Here is a tiny trained network, its code and every weight. The questions are about switching its units off for an input and a class, where a switched-off unit gives its printed mean instead of its output.

import numpy as np


def w(rows, s, z=0):
    codes = np.array(rows[::2]) - 128.0
    scale = np.full(codes.shape[1], s)
    scale[-1] = z or s
    return codes * scale


def norm(h):
    return h / np.sqrt((h * h).mean(-1, keepdims=True) + 1e-5)


def f(y):
    return np.maximum(y, 0)


def log_softmax(a):
    a = a - a.max(-1, keepdims=True)
    return a - np.log(np.exp(a).sum(-1, keepdims=True))


def net(x, mask):
    res = np.array(x, float).reshape(1, 6) / 4 @ E
    u = 0
    for l in range(3):
        y = f(norm(res) @ A[l][:, :-1].T + A[l][:, -1])
        res = res + np.where(mask[u : u + 16], y, B[l][:, -1]) @ B[l][:, :-1]
        u += 16
    return log_softmax(norm(res)[-1] @ U[:, :-1].T + U[:, -1])


A, B = {}, {}
E = w([
[145,149,58],'x0',
[161,3,158],'x1',
[53,87,117],'x2',
[128,129,128],'x3',
[128,129,129],'x4',
[128,128,128],'x5',
],0.005)
A[0] = w([
[169,140,132,174],'0.n0',
[121,64,165,2],'0.n1',
[77,124,121,93],'0.n2',
[141,85,92,50],'0.n3',
[72,120,182,127],'0.n4',
[120,80,80,118],'0.n5',
[201,46,70,12],'0.n6',
[66,105,105,138],'0.n7',
[161,55,88,43],'0.n8',
[144,101,161,110],'0.n9',
[145,61,103,85],'0.n10',
[245,61,110,42],'0.n11',
[183,154,150,102],'0.n12',
[88,146,158,52],'0.n13',
[163,91,155,72],'0.n14',
[76,187,132,11],'0.n15',
],0.012,0.0057)
B[0] = w([
[158,173,71,216],'0.n0',
[146,42,115,167],'0.n1',
[152,134,96,162],'0.n2',
[71,183,254,151],'0.n3',
[117,154,132,202],'0.n4',
[72,41,136,190],'0.n5',
[158,239,253,214],'0.n6',
[55,100,132,205],'0.n7',
[97,192,214,195],'0.n8',
[143,64,36,179],'0.n9',
[58,73,218,204],'0.n10',
[202,109,86,254],'0.n11',
[83,148,119,187],'0.n12',
[90,235,147,144],'0.n13',
[127,116,7,179],'0.n14',
[141,58,147,170],'0.n15',
],0.007,0.0044)
A[1] = w([
[179,200,187,109],'1.n0',
[20,135,172,36],'1.n1',
[190,50,51,31],'1.n2',
[215,176,160,159],'1.n3',
[17,94,123,209],'1.n4',
[89,154,167,42],'1.n5',
[203,1,45,3],'1.n6',
[171,160,178,51],'1.n7',
[125,69,106,13],'1.n8',
[123,118,216,148],'1.n9',
[127,106,10,107],'1.n10',
[162,212,121,118],'1.n11',
[193,162,130,41],'1.n12',
[91,28,52,93],'1.n13',
[186,216,201,89],'1.n14',
[205,92,192,136],'1.n15',
],0.0087,0.0037)
B[1] = w([
[159,17,52,202],'1.n0',
[163,167,140,195],'1.n1',
[254,197,186,160],'1.n2',
[178,96,86,220],'1.n3',
[73,158,115,253],'1.n4',
[118,110,145,145],'1.n5',
[208,196,252,172],'1.n6',
[157,28,59,151],'1.n7',
[113,30,160,137],'1.n8',
[205,111,62,190],'1.n9',
[115,217,29,181],'1.n10',
[96,65,153,214],'1.n11',
[77,141,169,158],'1.n12',
[114,72,63,189],'1.n13',
[120,43,88,211],'1.n14',
[182,151,81,188],'1.n15',
],0.0069,0.0053)
A[2] = w([
[170,67,214,157],'2.n0',
[53,135,143,233],'2.n1',
[161,249,79,56],'2.n2',
[134,73,75,104],'2.n3',
[150,75,138,198],'2.n4',
[67,98,207,144],'2.n5',
[138,135,152,110],'2.n6',
[128,98,115,87],'2.n7',
[159,180,51,170],'2.n8',
[184,193,187,85],'2.n9',
[122,122,236,191],'2.n10',
[76,123,243,194],'2.n11',
[78,206,141,99],'2.n12',
[104,87,195,36],'2.n13',
[36,129,76,94],'2.n14',
[100,46,121,6],'2.n15',
],0.012,0.0022)
B[2] = w([
[116,146,63,216],'2.n0',
[199,194,106,217],'2.n1',
[92,69,129,209],'2.n2',
[124,121,155,242],'2.n3',
[136,146,159,220],'2.n4',
[110,182,155,193],'2.n5',
[122,126,151,135],'2.n6',
[134,115,131,165],'2.n7',
[74,116,171,242],'2.n8',
[199,135,250,159],'2.n9',
[89,187,104,168],'2.n10',
[136,217,143,189],'2.n11',
[198,113,79,180],'2.n12',
[68,151,153,161],'2.n13',
[159,112,97,254],'2.n14',
[105,114,217,205],'2.n15',
],0.012,0.0055)
U = w([
[97,43,211,170],'0',
[223,167,193,98],'1',
[184,228,71,113],'2',
[44,148,242,56],'3',
[26,57,81,67],'4',
[200,58,100,128],'5',
[88,150,1,90],'6',
[85,224,168,255],'7',
],0.03,0.0046)

Each question gives the input, the list of numbers given to net, and the class t.
The units are the neurons (one row each of A and B). Each row of codes is followed by its name. A weight is (code - 128) times the scale printed after its matrix; where a second scale follows, it is the last column's (A, B and U).
mask holds one flag per neuron, layer by layer. A switched-off neuron (its flag False) gives its mean, the last column of its row in B, instead of its output. The means were averaged over made-up inputs and are rounded, as every weight is.
A unit's drop is (log p(t) with every unit on - log p(t) with that unit switched off) / (log p(t) with every unit on - log p(t) with every unit switched off).
The circuit of an input: a set's keep is (log p(t) with only the set's units on - log p(t) with every unit switched off) / (log p(t) with every unit on - log p(t) with every unit switched off). Starting from the 12 units with the biggest drops (on a tie, the unit counted first), units are removed one at a time, each time the one whose removal leaves the highest keep (on an exact tie, the one counted first), for as long as the keep stays at least 0.8.
circuit, biggest first: the units of the circuit, biggest drop first
unit that matters most: the unit with the biggest drop
k most important neurons: the k neurons with the biggest drops, biggest first
top k neurons in layer l: the k neurons of layer l with the biggest drops, biggest first
input [8,1,-3,-8,4,3], class 5: circuit, biggest first => (0.n6 1.n0 2.n5)
input [-1,-7,7,-7,-1,-6], class 2: circuit, biggest first => (2.n1 2.n12)
input [2,8,1,-2,-8,-3], class 7: unit that matters most => 0.n5
input [1,-5,5,4,0,-3], class 6: 2 most important neurons => (0.n6 0.n8)
input [-1,-6,-1,6,8,1], class 0: 2 most important neurons => (0.n7 0.n14)
input [-8,-1,0,6,4,8], class 0: 2 most important neurons => (1.n9 0.n7)
input [0,-3,-6,8,8,-5], class 0: top 3 neurons in layer 0 => (0.n14 0.n9 0.n11)
input [0,-8,5,-7,-1,5], class 2: 2 most important neurons => (0.n11 2.n1)
input [-6,0,-3,-7,-4,-8], class 0: top 2 neurons in layer 1 => (1.n6 1.n2)
input [0,-7,-2,-5,1,1], class 0: top 2 neurons in layer 0 => (0.n14 0.n9)
input [-5,0,-4,-6,0,-5], class 0: top 3 neurons in layer 0 => (0.n8 0.n9 0.n12)
input [-6,3,8,-2,3,7], class 3: top 2 neurons in layer 1 => (1.n13 1.n0)
input [-7,2,1,5,-5,4], class 3: 2 most important neurons => (1.n8 0.n0)
input [0,-7,4,6,-1,-5], class 2: circuit, biggest first => (2.n12)
input [-7,1,2,-7,-1,4], class 3: 2 most important neurons => (0.n1 0.n11)
input [-1,-7,6,6,-1,6], class 2: 2 most important neurons => (0.n11 0.n14)
input [4,-8,2,-2,-2,4], class 6: 2 most important neurons => (2.n2 0.n11)
input [1,0,-5,-2,5,3], class 4: 2 most important neurons => (0.n12 0.n6)
input [4,3,-4,3,6,-8], class 5: 2 most important neurons => (0.n6 0.n11)
input [-2,8,2,0,7,2], class 3: unit that matters most => 0.n10
input [-3,0,7,-3,-7,0], class 2: 2 most important neurons => (2.n1 1.n4)
